Below are the code and all the weights of a small trained network. Each question names an input and a class and asks about switching units off, where a switched-off unit gives its printed mean instead of its output.

import numpy as np


def w(rows, s, z=0):
    codes = np.array(rows[::2]) - 128.0
    scale = np.full(codes.shape[1], s)
    scale[-1] = z or s
    return codes * scale


def norm(h):
    return h / np.sqrt((h * h).mean(-1, keepdims=True) + 1e-5)


def f(y):
    return np.maximum(y, 0)


def log_softmax(a):
    a = a - a.max(-1, keepdims=True)
    return a - np.log(np.exp(a).sum(-1, keepdims=True))


def net(x, mask):
    res = np.array(x, float).reshape(1, 2) / 4 @ E
    u = 0
    for l in range(3):
        y = f(norm(res) @ A[l][:, :-1].T + A[l][:, -1])
        res = res + np.where(mask[u : u + 3], y, B[l][:, -1]) @ B[l][:, :-1]
        u += 3
    return log_softmax(norm(res)[-1] @ U[:, :-1].T + U[:, -1])


A, B = {}, {}
E = w([
[205,255,125,152,203],'x0',
[142,159,105,64,52],'x1',
],0.0091)
A[0] = w([
[178,255,152,23,155,110],'L0N0',
[154,117,139,83,17,1],'L0N1',
[244,225,146,152,157,168],'L0N2',
],0.009,0.0025)
B[0] = w([
[255,109,141,197,232,235],'L0N0',
[121,152,227,79,10,183],'L0N1',
[14,184,51,96,97,254],'L0N2',
],0.011,0.0092)
A[1] = w([
[183,254,129,133,165,155],'L1N0',
[184,23,253,188,252,4],'L1N1',
[55,158,153,68,28,143],'L1N2',
],0.0059,0.0021)
B[1] = w([
[118,164,45,29,143,255],'L1N0',
[153,4,128,134,180,176],'L1N1',
[99,195,181,201,124,213],'L1N2',
],0.012,0.0053)
A[2] = w([
[133,93,100,249,166,26],'L2N0',
[171,205,63,125,188,113],'L2N1',
[198,217,68,150,115,253],'L2N2',
],0.011,0.0027)
B[2] = w([
[184,2,151,175,182,155],'L2N0',
[8,172,72,21,123,254],'L2N1',
[155,80,50,83,192,245],'L2N2',
],0.012,0.0099)
U = w([
[101,57,155,182,179,204],'0',
[6,167,228,169,29,117],'1',
[240,167,165,111,100,81],'2',
[158,182,91,221,107,2],'3',
[63,174,44,75,174,187],'4',
],0.019,0.0077)

Each question gives the input, the list of numbers given to net, and the class t.
The units are the neurons (one row each of A and B). Each row of codes is followed by its name. A weight is (code - 128) times the scale printed after its matrix; where a second scale follows, it is the last column's (A, B and U).
mask holds one flag per neuron, layer by layer. A switched-off neuron (its flag False) gives its mean, the last column of its row in B, instead of its output. The means were averaged over made-up inputs and are rounded, as every weight is.
A unit's drop is (log p(t) with every unit on - log p(t) with that unit switched off) / (log p(t) with every unit on - log p(t) with every unit switched off).
The circuit of an input: a set's keep is (log p(t) with only the set's units on - log p(t) with every unit switched off) / (log p(t) with every unit on - log p(t) with every unit switched off). Starting from all 9 units, units are removed one at a time, each time the one whose removal leaves the highest keep (on an exact tie, the one counted first), for as long as the keep stays at least 0.8.
units of the circuit, in order: the units of the circuit, biggest drop first
most important unit: the unit with the biggest drop
top k neurons: the k neurons with the biggest drops, biggest first
k most important neurons of layer l: the k neurons of layer l with the biggest drops, biggest first
drop when u is switched off: that unit's drop, to one decimal
input [-1,7], class 2: units of the circuit, in order => L0N1, L2N1
input [-2,1], class 1: most important unit => L0N0
input [0,6], class 2: top 2 neurons => L0N1, L2N1
input [-2,-2], class 0: 2 most important neurons of layer 0 => L0N2, L0N1
input [-7,-3], class 0: top 4 neurons => L0N2, L0N1, L2N1, L1N0
input [-1,-1], class 0: top 2 neurons => L0N1, L0N2
input [0,8], class 2: top 3 neurons => L0N1, L2N1, L0N2
input [-1,-2], class 0: top 2 neurons => L0N2, L0N1
input [-6,-6], class 0: drop when L0N2 is switched off => 0.3
input [-3,-2], class 0: drop when L0N2 is switched off => 1.0
input [-4,-6], class 0: drop when L0N2 is switched off => 0.1
input [-1,8], class 2: drop when L0N1 is switched off => 0.5
